[-0.65 -1.18 -0.71 -0.67]
[-1.01 -1.69 -2.44 -1.44]
[+0.39 -0.84 +0.10 +0.41]
[+5.69 +2.65 -4.73 +3.09]
[-0.21 -2.75 -8.71 -2.71]
->
[-0.65 -1.18]
[-1.01 -1.69]

[-8.01 -3.59]
[-5.70 -1.87]
[-2.71 +2.39]
[-7.54 -3.32]
->
[-8.01 -3.59]
[-5.70 -1.87]

[-0.30 +1.16 +1.34 -0.33]
[+0.85 -0.41 -6.71 +0.25]
[-1.10 -2.54 +3.31 -0.93]
[-0.11 -3.56 +4.80 +2.68]
[+1.17 +0.83 -2.26 -1.27]
->
[-0.30 +1.16]
[+0.85 -0.41]

[+0.33 +2.26 +1.37 -0.27 +3.53]
[+1.63 +7.55 +3.68 -0.90 +0.52]
[-0.96 -2.64 +1.14 +2.25 -0.06]
[+0.01 -2.19 +0.58 +0.06 -6.31]
[+0.69 +2.74 +0.32 -1.09 -1.03]
->
[+0.33 +2.26]
[+1.63 +7.55]

[-4.24 -2.27 +6.39 +0.36 +4.63]
[-4.64 +2.02 +3.34 +3.72 +1.67]
[-7.00 +2.82 +5.00 +1.91 +0.17]
->
[-4.24 -2.27]
[-4.64 +2.02]

[+0.71 -5.10 -2.76]
[+0.46 +2.73 +3.68]
[+0.82 +0.14 +0.50]
[-0.74 -8.82 -6.91]
->
[+0.71 -5.10]
[+0.46 +2.73]
---
[-2.21 +0.98]
[-1.82 -2.98]
[+0.14 -6.62]
[+0.65 -4.68]
[-1.56 -3.30]
[-0.64 -2.53]
[-0.58 -4.70]
[-0.84 -0.97]
[-1.44 -0.16]
[-4.33 +4.64]
->
[-2.21]
[-1.82]
[+0.14]
[+0.65]
[-1.56]
[-0.64]
[-0.58]
[-0.84]
[-1.44]
[-4.33]

[+5.04 +3.90 +1.63 -6.35 +1.41]
[+5.31 -4.17 +0.15 -6.97 -2.97]
[+0.20 -0.59 +0.48 +1.13 +0.00]
[+1.11 -1.46 +4.39 +2.32 -3.38]
[+0.23 -0.28 +0.37 -0.13 +0.56]
[+0.79 -1.57 +0.23 -1.59 -0.20]
[+1.01 -1.61 +4.15 +2.28 -3.31]
->
[+5.04 +1.63 +1.41]
[+5.31 +0.15 -2.97]
[+0.20 +0.48 +0.00]
[+1.11 +4.39 -3.38]
[+0.23 +0.37 +0.56]
[+0.79 +0.23 -0.20]
[+1.01 +4.15 -3.31]

[+0.45 +0.15 -0.46 +0.58 +0.53 -0.10 +0.16 +0.35 +1.56]
[+0.05 +7.69 +2.49 -0.25 -0.80 +1.06 -3.65 +0.58 +0.18]
[+0.27 +0.65 -0.14 +0.58 +0.33 +0.10 -0.67 +0.33 -4.18]
[+5.80 -1.99 +3.05 +8.52 +6.46 +2.89 +1.31 +5.47 -0.32]
->
[+0.45 -0.46 +0.53 +0.16 +1.56]
[+0.05 +2.49 -0.80 -3.65 +0.18]
[+0.27 -0.14 +0.33 -0.67 -4.18]
[+5.80 +3.05 +6.46 +1.31 -0.32]

[+0.76 -1.96 -2.44 -2.52 -1.92 +1.94 +0.17 -2.78 -0.97 -2.80 -0.35 -2.37 +1.04 +0.19 +1.78 -2.63]
[-3.84 -0.53 +4.18 +4.31 +0.89 -7.78 -5.24 +3.75 -0.57 +2.73 -2.35 +2.62 -5.53 -3.65 -7.58 +2.10]
[-0.80 +0.35 -0.85 -0.78 -0.48 -0.92 -0.29 -0.30 -0.72 -0.03 -0.16 -0.39 -0.75 -0.82 -0.77 -0.14]
[+0.53 -2.34 -0.38 -0.76 -0.85 +0.32 -1.23 -1.62 -0.24 -1.94 -1.13 -0.82 +0.13 -0.60 -0.64 -2.39]
[-3.49 -3.19 +1.77 +3.26 -1.65 -1.67 -1.78 +1.85 -1.45 -0.44 -1.92 -2.24 -2.68 +2.19 +2.45 +3.44]
[+1.09 -2.67 +0.16 -0.34 -0.61 +0.68 -1.33 -1.52 +0.17 -2.00 -1.09 -0.51 +0.49 -0.41 -0.58 -2.62]
->
[+0.76 -2.44 -1.92 +0.17 -0.97 -0.35 +1.04 +1.78]
[-3.84 +4.18 +0.89 -5.24 -0.57 -2.35 -5.53 -7.58]
[-0.80 -0.85 -0.48 -0.29 -0.72 -0.16 -0.75 -0.77]
[+0.53 -0.38 -0.85 -1.23 -0.24 -1.13 +0.13 -0.64]
[-3.49 +1.77 -1.65 -1.78 -1.45 -1.92 -2.68 +2.45]
[+1.09 +0.16 -0.61 -1.33 +0.17 -1.09 +0.49 -0.58]

[+2.54 +5.70 +5.80 +5.67 +4.45 +4.78 +4.19 +6.32 +2.25 -1.16 -2.67 -3.08]
[+2.54 +5.70 +5.80 +5.67 +4.75 +4.78 +3.24 +0.84 +0.45 -1.16 -2.67 -3.08]
[+2.54 +5.42 +5.80 +5.67 +4.75 +4.78 +3.82 +0.84 +0.45 -1.16 -2.67 -3.08]
[+2.54 +4.64 +5.80 +5.67 +6.33 +4.78 +4.19 +0.84 +0.45 -1.16 -2.67 -3.08]
[+4.64 +5.70 +5.80 +4.72 +4.75 +4.78 +5.33 +0.84 +0.45 -1.16 -2.67 -3.08]
[+2.54 +5.70 +5.80 +5.41 +4.75 +4.78 +5.82 +4.11 +0.45 -1.16 -2.67 -3.08]
->
[+2.54 +5.80 +4.45 +4.19 +2.25 -2.67]
[+2.54 +5.80 +4.75 +3.24 +0.45 -2.67]
[+2.54 +5.80 +4.75 +3.82 +0.45 -2.67]
[+2.54 +5.80 +6.33 +4.19 +0.45 -2.67]
[+4.64 +5.80 +4.75 +5.33 +0.45 -2.67]
[+2.54 +5.80 +4.75 +5.82 +0.45 -2.67]

[+0.99 +0.02 -1.89 +0.96 +0.77 -1.83 -1.96 -2.20]
[-1.98 +0.53 -3.69 +2.48 +8.02 -5.67 -4.35 -4.06]
[-0.20 -0.31 -2.69 +2.05 +2.90 -3.85 -4.11 -3.13]
[-0.20 -0.31 -2.29 +1.72 +2.48 -3.25 -3.39 -2.51]
[+0.69 +1.21 -1.89 +0.53 +4.18 -2.03 -0.29 -2.82]
[-0.50 +1.71 -3.29 +1.18 +8.02 -4.05 -1.24 -4.68]
[+3.96 +2.56 -5.50 +0.86 +5.04 -3.85 -1.48 -8.10]
[-1.09 +0.53 -2.29 +1.51 +5.46 -3.65 -2.20 -2.82]
->
[+0.99 -1.89 +0.77 -1.96]
[-1.98 -3.69 +8.02 -4.35]
[-0.20 -2.69 +2.90 -4.11]
[-0.20 -2.29 +2.48 -3.39]
[+0.69 -1.89 +4.18 -0.29]
[-0.50 -3.29 +8.02 -1.24]
[+3.96 -5.50 +5.04 -1.48]
[-1.09 -2.29 +5.46 -2.20]

[-5.06 +7.16 +0.04 -4.48 -3.06 +4.63 -5.37 -6.59 +4.82 -4.25 +6.43 +0.04 +7.01 -3.13 -4.55 -0.65]
[+1.46 -6.53 +0.44 -6.43 -4.95 -5.84 -1.05 +5.18 +0.00 -6.15 -6.58 -4.03 +0.46 -2.71 -7.06 +0.41]
[+2.24 +6.82 -0.37 +2.73 +1.83 -4.10 +0.14 -5.04 +3.83 +2.66 -5.70 -5.63 +5.71 -5.74 -1.60 -4.17]
[-2.20 +0.57 +5.95 +3.49 +0.33 -0.67 -0.59 +7.10 +0.67 +1.29 +4.82 -3.89 +6.83 -3.53 -0.80 +1.54]
->
[-5.06 +0.04 -3.06 -5.37 +4.82 +6.43 +7.01 -4.55]
[+1.46 +0.44 -4.95 -1.05 +0.00 -6.58 +0.46 -7.06]
[+2.24 -0.37 +1.83 +0.14 +3.83 -5.70 +5.71 -1.60]
[-2.20 +5.95 +0.33 -0.59 +0.67 +4.82 +6.83 -0.80]

[-4.57 -2.21 -1.51 -1.90]
[-1.52 +0.33 -0.31 -0.89]
[-2.35 -6.29 +0.28 -0.83]
[+2.45 +1.21 -1.36 -0.10]
[+1.15 -1.84 +0.20 +1.68]
[-4.00 -6.21 +2.51 -1.85]
[+3.45 -4.47 -0.24 +2.75]
[-0.76 +0.12 +1.09 -0.80]
[-0.35 +6.03 +1.54 +0.55]
[+2.25 -1.99 +0.10 +1.68]
->
[-4.57 -1.51]
[-1.52 -0.31]
[-2.35 +0.28]
[+2.45 -1.36]
[+1.15 +0.20]
[-4.00 +2.51]
[+3.45 -0.24]
[-0.76 +1.09]
[-0.35 +1.54]
[+2.25 +0.10]
